Below is a small trained network, with its code and all its weights. Each question gives an input and a class and asks what happens when units are switched off, that is, made to give their printed mean instead of their output.

import numpy as np


def w(rows, s, z=0):
    codes = np.array(rows[::2]) - 128.0
    scale = np.full(codes.shape[1], s)
    scale[-1] = z or s
    return codes * scale


def norm(h):
    return h / np.sqrt((h * h).mean(-1, keepdims=True) + 1e-5)


def f(y):
    return np.maximum(y, 0)


def log_softmax(a):
    a = a - a.max(-1, keepdims=True)
    return a - np.log(np.exp(a).sum(-1, keepdims=True))


def net(x, mask):
    res = np.array(x, float).reshape(1, 5) / 4 @ E
    u = 0
    for l in range(2):
        y = f(norm(res) @ A[l][:, :-1].T + A[l][:, -1])
        res = res + np.where(mask[u : u + 15], y, B[l][:, -1]) @ B[l][:, :-1]
        u += 15
    return log_softmax(norm(res)[-1] @ U[:, :-1].T + U[:, -1])


A, B = {}, {}
E = w([
[108,122,128,121,136,112,126,122,128,132],'x0',
[115,197,135,173,39,46,226,234,79,55],'x1',
[190,7,206,116,142,108,150,176,67,118],'x2',
[125,156,195,140,128,140,200,1,110,178],'x3',
[109,139,161,38,164,174,182,157,232,43],'x4',
],0.0039)
A[0] = w([
[109,183,175,121,71,113,163,177,114,58,156],'0.n1',
[132,158,179,113,89,141,180,62,85,130,69],'0.n2',
[190,60,168,140,136,62,169,162,60,108,86],'0.n3',
[154,75,171,130,161,111,192,123,177,43,83],'0.n4',
[95,88,149,139,97,93,116,134,118,164,93],'0.n5',
[167,166,95,145,128,63,105,82,112,149,22],'0.n6',
[121,171,93,133,115,63,156,133,75,133,88],'0.n7',
[125,93,156,108,109,129,135,123,70,89,2],'0.n8',
[77,202,143,134,85,139,126,116,140,159,37],'0.n9',
[143,99,91,160,75,95,51,146,139,129,100],'0.n10',
[146,154,148,151,139,113,179,99,102,180,18],'0.n11',
[148,167,126,222,108,92,102,143,66,156,64],'0.n12',
[114,253,70,185,69,111,92,97,176,131,20],'0.n13',
[110,119,82,155,124,92,110,197,104,70,106],'0.n14',
[87,146,88,151,135,149,101,140,127,125,112],'0.n15',
],0.0059,0.002)
B[0] = w([
[159,140,156,100,81,43,72,74,219,193,253],'0.n1',
[101,24,101,149,52,162,133,150,112,3,195],'0.n2',
[177,194,5,144,242,110,168,97,86,152,240],'0.n3',
[88,229,212,88,124,205,99,143,64,201,207],'0.n4',
[177,173,191,96,99,157,122,144,105,137,161],'0.n5',
[89,137,179,97,125,210,125,152,130,149,162],'0.n6',
[176,133,175,140,85,41,120,136,154,149,195],'0.n7',
[149,89,61,128,193,120,198,194,91,145,152],'0.n8',
[146,108,44,154,235,130,186,143,109,91,178],'0.n9',
[65,87,170,129,112,223,114,74,57,57,196],'0.n10',
[105,67,81,192,78,199,136,96,95,17,166],'0.n11',
[50,195,231,29,113,152,96,150,141,218,215],'0.n12',
[161,115,67,90,238,116,166,156,84,153,234],'0.n13',
[122,70,89,131,79,164,154,65,129,49,226],'0.n14',
[193,119,147,131,177,108,179,93,54,87,167],'0.n15',
],0.004,0.0048)
A[1] = w([
[102,77,114,203,74,138,108,174,75,208,72],'1.n1',
[97,123,172,106,144,149,138,163,196,86,92],'1.n2',
[100,117,136,173,143,95,158,109,74,173,160],'1.n3',
[146,150,167,114,153,121,181,44,147,149,199],'1.n4',
[88,174,79,144,153,111,140,138,169,134,51],'1.n5',
[119,177,145,148,50,42,174,166,93,104,151],'1.n6',
[105,196,133,121,157,170,144,174,218,106,126],'1.n7',
[59,180,59,132,144,162,153,119,159,104,184],'1.n8',
[105,108,97,105,125,120,27,157,130,19,1],'1.n9',
[152,128,143,175,153,116,33,93,87,181,138],'1.n10',
[177,80,140,162,178,169,55,105,165,141,51],'1.n11',
[209,57,197,134,173,142,177,144,122,137,163],'1.n12',
[86,79,159,204,100,143,219,111,168,117,70],'1.n13',
[137,89,146,96,177,189,1,48,155,135,153],'1.n14',
[149,120,116,126,149,116,78,215,85,100,180],'1.n15',
],0.0062,0.0017)
B[1] = w([
[50,168,196,40,130,168,114,104,152,128,170],'1.n1',
[95,161,165,149,58,166,109,133,71,173,166],'1.n2',
[140,123,136,99,161,185,99,167,173,74,182],'1.n3',
[134,90,73,150,64,151,45,184,103,89,206],'1.n4',
[174,132,116,131,190,149,158,162,115,167,159],'1.n5',
[181,67,127,146,153,116,107,125,240,156,219],'1.n6',
[69,136,181,106,135,117,142,119,45,239,184],'1.n7',
[152,92,175,153,178,104,93,129,53,100,190],'1.n8',
[124,76,113,191,59,227,121,1,75,75,169],'1.n9',
[83,187,178,51,114,156,193,188,171,117,194],'1.n10',
[170,121,98,156,75,37,193,138,188,142,186],'1.n11',
[68,219,6,171,240,101,81,80,112,124,194],'1.n12',
[83,35,67,136,57,179,29,107,120,87,153],'1.n13',
[180,140,145,161,66,22,173,206,169,101,254],'1.n14',
[79,131,130,174,164,175,149,34,134,144,183],'1.n15',
],0.0045,0.0066)
U = w([
[183,115,135,143,83,53,128,158,217,155,252],'0',
[139,151,77,137,253,135,136,128,68,141,128],'1',
[67,165,230,71,97,179,108,151,92,175,69],'2',
[108,65,107,172,58,189,99,82,97,66,46],'3',
],0.011,0.0011)

Each question gives the input, the list of numbers given to net, and the class t.
The units are the neurons (one row each of A and B). Each row of codes is followed by its name. A weight is (code - 128) times the scale printed after its matrix; where a second scale follows, it is the last column's (A, B and U).
mask holds one flag per neuron, layer by layer. A switched-off neuron (its flag False) gives its mean, the last column of its row in B, instead of its output. The means were averaged over made-up inputs and are rounded, as every weight is.
A unit's drop is (log p(t) with every unit on - log p(t) with that unit switched off) / (log p(t) with every unit on - log p(t) with every unit switched off).
The circuit of an input: a set's keep is (log p(t) with only the set's units on - log p(t) with every unit switched off) / (log p(t) with every unit on - log p(t) with every unit switched off). Starting from the 12 units with the biggest drops (on a tie, the unit counted first), units are removed one at a time, each time the one whose removal leaves the highest keep (on an exact tie, the one counted first), for as long as the keep stays at least 0.8.
circuit, biggest first: the units of the circuit, biggest drop first
most important unit: the unit with the biggest drop
k most important neurons: the k neurons with the biggest drops, biggest first
k most important neurons of layer l: the k neurons of layer l with the biggest drops, biggest first
input [6,6,7,1,7], class 1: circuit, biggest first => (1.n12)
input [-2,6,-7,0,3], class 1: 4 most important neurons => (0.n13, 0.n9, 1.n14, 1.n5)
input [7,-4,-3,-5,5], class 2: 2 most important neurons of layer 1 => (1.n7, 1.n2)
input [6,-5,-3,1,-7], class 2: 2 most important neurons of layer 1 => (1.n10, 1.n6)
input [-6,-3,-4,7,6], class 3: 2 most important neurons of layer 0 => (0.n12, 0.n2)
input [-3,3,8,-7,6], class 1: circuit, biggest first => (0.n3, 1.n12)
input [-8,6,3,-7,1], class 3: 4 most important neurons of layer 1 => (1.n9, 1.n14, 1.n15, 1.n11)
input [-3,-4,7,5,6], class 1: 2 most important neurons => (1.n12, 0.n12)
input [5,-1,-6,8,5], class 3: 3 most important neurons => (0.n2, 0.n3, 1.n13)
input [6,6,-8,6,5], class 1: 2 most important neurons of layer 1 => (1.n14, 1.n8)
input [1,-2,-8,1,8], class 1: 3 most important neurons of layer 0 => (0.n12, 0.n13, 0.n9)
input [-4,5,6,-2,-3], class 1: 2 most important neurons => (0.n3, 1.n14)
input [-4,-4,-1,5,2], class 3: 2 most important neurons => (0.n1, 0.n2)
input [-5,4,4,6,-8], class 2: most important unit => 0.n12
input [2,2,5,4,-7], class 2: 3 most important neurons => (0.n12, 1.n1, 0.n13)
input [-5,4,-4,-4,6], class 2: 3 most important neurons => (1.n7, 0.n3, 1.n14)
input [-8,-8,4,8,0], class 0: 2 most important neurons => (1.n14, 1.n11)
input [-5,-1,-5,6,-8], class 2: 2 most important neurons => (0.n12, 0.n3)
input [8,0,-4,-6,6], class 2: 2 most important neurons of layer 0 => (0.n2, 0.n3)
input [8,-6,-3,-7,4], class 3: most important unit => 1.n9
input [3,-7,-5,-7,-6], class 0: 3 most important neurons => (1.n14, 1.n11, 0.n2)
input [-8,-7,2,-6,2], class 0: 3 most important neurons => (1.n14, 1.n11, 0.n2)
input [1,3,6,5,6], class 1: 4 most important neurons => (0.n3, 1.n12, 0.n12, 0.n8)
input [6,-7,3,7,0], class 0: 3 most important neurons => (1.n14, 1.n11, 0.n14)
input [-2,4,4,5,2], class 3: 3 most important neurons of layer 1 => (1.n14, 1.n13, 1.n4)
input [7,4,-8,7,1], class 1: 2 most important neurons => (0.n13, 0.n9)
input [7,5,4,1,8], class 2: most important neuron => (0.n4)
input [-8,5,-4,7,-4], class 3: 2 most important neurons of layer 0 => (0.n11, 0.n2)
input [3,-8,0,-6,0], class 0: 2 most important neurons of layer 1 => (1.n14, 1.n11)
